Below is a small trained network, with its code and all its weights. Each question gives an input and a target symbol and asks what happens when units are switched off, that is, made to give their printed mean instead of their output.

import numpy as np


def w(rows, s, z=0):
    codes = np.array(rows[::2]) - 128.0
    scale = np.full(codes.shape[1], s)
    scale[-1] = z or s
    return codes * scale


def f(y):
    return np.maximum(y, 0)


def softmax(a):
    e = np.exp(a - a.max(-1, keepdims=True))
    return e / e.sum(-1, keepdims=True)


def log_softmax(a):
    a = a - a.max(-1, keepdims=True)
    return a - np.log(np.exp(a).sum(-1, keepdims=True))


def net(x, mask):
    ids = ['βεηξπτ'.index(c) for c in x.split()]
    T = len(ids)
    res = E[ids] + P[:T]
    u = 0
    for l in range(2):
        q, k, v = (res @ M[l].T for M in (Q, K, V))
        z = softmax(np.where(np.tri(T) > 0, q @ k.T / 4**0.5, -1e9)) @ v
        res = res + np.where(mask[u], z, O[l][:, -1]) @ O[l][:, :-1]
        u += 1
        y = f(res @ A[l][:, :-1].T + A[l][:, -1])
        res = res + np.where(mask[u : u + 4], y, B[l][:, -1]) @ B[l][:, :-1]
        u += 4
    return log_softmax(res[-1] @ U[:, :-1].T + U[:, -1])


Q, K, V, O, A, B = {}, {}, {}, {}, {}, {}
E = w([
[71,87,121,125],'β',
[117,120,128,165],'ε',
[117,125,159,113],'η',
[93,145,72,74],'ξ',
[177,66,88,142],'π',
[134,202,3,127],'τ',
],0.024)
P = w([
[84,26,2,112],'0',
[160,124,92,97],'1',
[144,68,108,81],'2',
[144,100,118,176],'3',
[152,84,141,138],'4',
[147,99,116,171],'5',
[149,83,138,152],'6',
[162,74,144,147],'7',
[174,72,153,148],'8',
[162,94,148,142],'9',
[170,107,126,155],'10',
],0.01)
Q[0] = w([
[112,127,61,182],'L0H0',
[157,119,205,129],'L0H0',
[67,143,145,190],'L0H0',
[48,184,217,254],'L0H0',
],0.0093)
K[0] = w([
[129,106,39,174],'L0H0',
[170,139,198,152],'L0H0',
[200,107,179,97],'L0H0',
[149,248,187,96],'L0H0',
],0.012)
V[0] = w([
[235,142,114,170],'L0H0',
[43,73,155,197],'L0H0',
[76,98,100,2],'L0H0',
[166,132,80,137],'L0H0',
],0.0091)
O[0] = w([
[151,38,138,6,153],'L0H0',
[91,142,53,248,81],'L0H0',
[2,251,128,104,226],'L0H0',
[88,43,230,107,254],'L0H0',
],0.0059,0.0085)
A[0] = w([
[138,188,59,85,215],'L0N0',
[99,108,128,175,26],'L0N1',
[104,52,27,93,217],'L0N2',
[2,96,140,160,6],'L0N3',
],0.0086,0.0015)
B[0] = w([
[6,63,186,100,247],'L0N0',
[244,179,63,81,139],'L0N1',
[126,103,53,12,254],'L0N2',
[146,197,3,158,167],'L0N3',
],0.006,0.0099)
Q[1] = w([
[78,80,76,85],'L1H0',
[81,101,51,87],'L1H0',
[120,197,18,2],'L1H0',
[90,103,176,158],'L1H0',
],0.012)
K[1] = w([
[151,95,2,90],'L1H0',
[153,136,31,193],'L1H0',
[126,179,49,91],'L1H0',
[202,116,162,103],'L1H0',
],0.012)
V[1] = w([
[33,234,138,85],'L1H0',
[70,196,245,29],'L1H0',
[65,157,148,223],'L1H0',
[106,235,89,254],'L1H0',
],0.0083)
O[1] = w([
[105,75,142,180,236],'L1H0',
[96,55,116,148,55],'L1H0',
[207,96,179,122,10],'L1H0',
[113,117,4,183,5],'L1H0',
],0.013,0.012)
A[1] = w([
[14,144,50,89,252],'L1N0',
[136,184,190,206,104],'L1N1',
[148,181,187,2,90],'L1N2',
[47,20,202,94,82],'L1N3',
],0.0073,0.0026)
B[1] = w([
[233,68,200,141,240],'L1N0',
[106,118,89,115,130],'L1N1',
[52,108,63,201,253],'L1N2',
[156,254,179,151,246],'L1N3',
],0.0081,0.025)
U = w([
[180,118,131,204,3],'β',
[237,136,128,94,158],'ε',
[181,2,146,111,213],'η',
[123,15,164,204,11],'ξ',
[99,77,112,134,125],'π',
[200,89,208,144,167],'τ',
],0.0063)

Each question gives the input, a string of symbols that net reads in full, and the target symbol t.
The units are the heads (4 rows each of Q, K, V and O) and the neurons (one row each of A and B). Each row of codes is followed by its name. A weight is (code - 128) times the scale printed after its matrix; where a second scale follows, it is the last column's (O, A, B and U).
mask holds one flag per unit, layer by layer, with each layer's heads first. A switched-off unit (its flag False) gives its mean, the last column of its rows in O or B, instead of its output. The means were averaged over made-up inputs and are rounded, as every weight is.
A unit's drop is (log p(t) with every unit on - log p(t) with that unit switched off) / (log p(t) with every unit on - log p(t) with every unit switched off).
The circuit of an input: a set's keep is (log p(t) with only the set's units on - log p(t) with every unit switched off) / (log p(t) with every unit on - log p(t) with every unit switched off). Starting from all 10 units, units are removed one at a time, each time the one whose removal leaves the highest keep (on an exact tie, the one counted first), for as long as the keep stays at least 0.8.
circuit, biggest first: the units of the circuit, biggest drop first
unit that matters most: the unit with the biggest drop
k most important neurons: the k neurons with the biggest drops, biggest first
top k neurons in layer l: the k neurons of layer l with the biggest drops, biggest first
input β η ε π τ τ π τ π ξ, target β: circuit, biggest first	L0H0; L1H0
input π β τ τ ξ τ β τ τ π τ, target π: 3 most important neurons	L1N2; L0N2; L0N0
input ξ τ η, target ξ: unit that matters most	L0H0
input η τ π τ τ τ ξ π π π, target η: 2 most important neurons	L0N3; L0N0
input ε τ τ τ π ξ τ ε τ τ τ, target ε: circuit, biggest first	L0N3; L0H0; L1H0; L0N0
input τ τ π π τ π π η, target π: circuit, biggest first	L1N2; L1N0; L0N2; L1H0
input π ε β π β π τ ε, target π: circuit, biggest first	L1N0; L1H0; L1N2
input ε ξ ε τ π π η, target π: top 2 neurons in layer 0	L0N2; L0N3
input τ τ β, target τ: circuit, biggest first	L1H0; L1N3; L1N2; L0H0
input τ τ τ ε τ η ε ε π τ τ, target τ: 4 most important neurons	L1N3; L0N0; L1N2; L0N2
input η ξ ε π π τ ε, target π: 2 most important neurons	L0N2; L1N0
input η ε τ π τ, target η: circuit, biggest first	L0N3; L0H0; L1H0; L1N3
input π τ ε τ π τ ξ ξ, target π: 4 most important neurons	L1N2; L0N0; L0N2; L1N3
input π τ τ π, target π: top 3 neurons in layer 0	L0N0; L0N2; L0N3
input ε τ ε, target ε: circuit, biggest first	L1H0; L0H0; L0N0; L0N3
input η η τ η β, target η: 3 most important neurons	L0N3; L1N3; L1N2
input π τ η τ β, target π: 2 most important neurons	L1N2; L0N0
input π π β, target π: 4 most important neurons	L1N2; L0N2; L1N3; L0N0
input ε ε τ π τ τ η τ β τ τ, target ε: 3 most important neurons	L0N3; L0N0; L1N2
input η τ τ β, target η: 2 most important neurons	L0N3; L0N0
input ξ π τ ε π τ τ ε π, target ξ: 2 most important neurons	L0N3; L1N0
input ε ε η, target ε: 3 most important neurons	L1N2; L0N0; L0N3
input ε τ τ τ ξ π π, target ε: 3 most important neurons	L0N3; L0N0; L1N2
input π τ τ τ τ, target π: top 3 neurons in layer 0	L0N0; L0N2; L0N3
input ξ τ τ η τ τ ξ η τ, target ξ: circuit, biggest first	L0H0; L1H0
input ε ε π τ β, target ε: top neuron in layer 1	L1N2
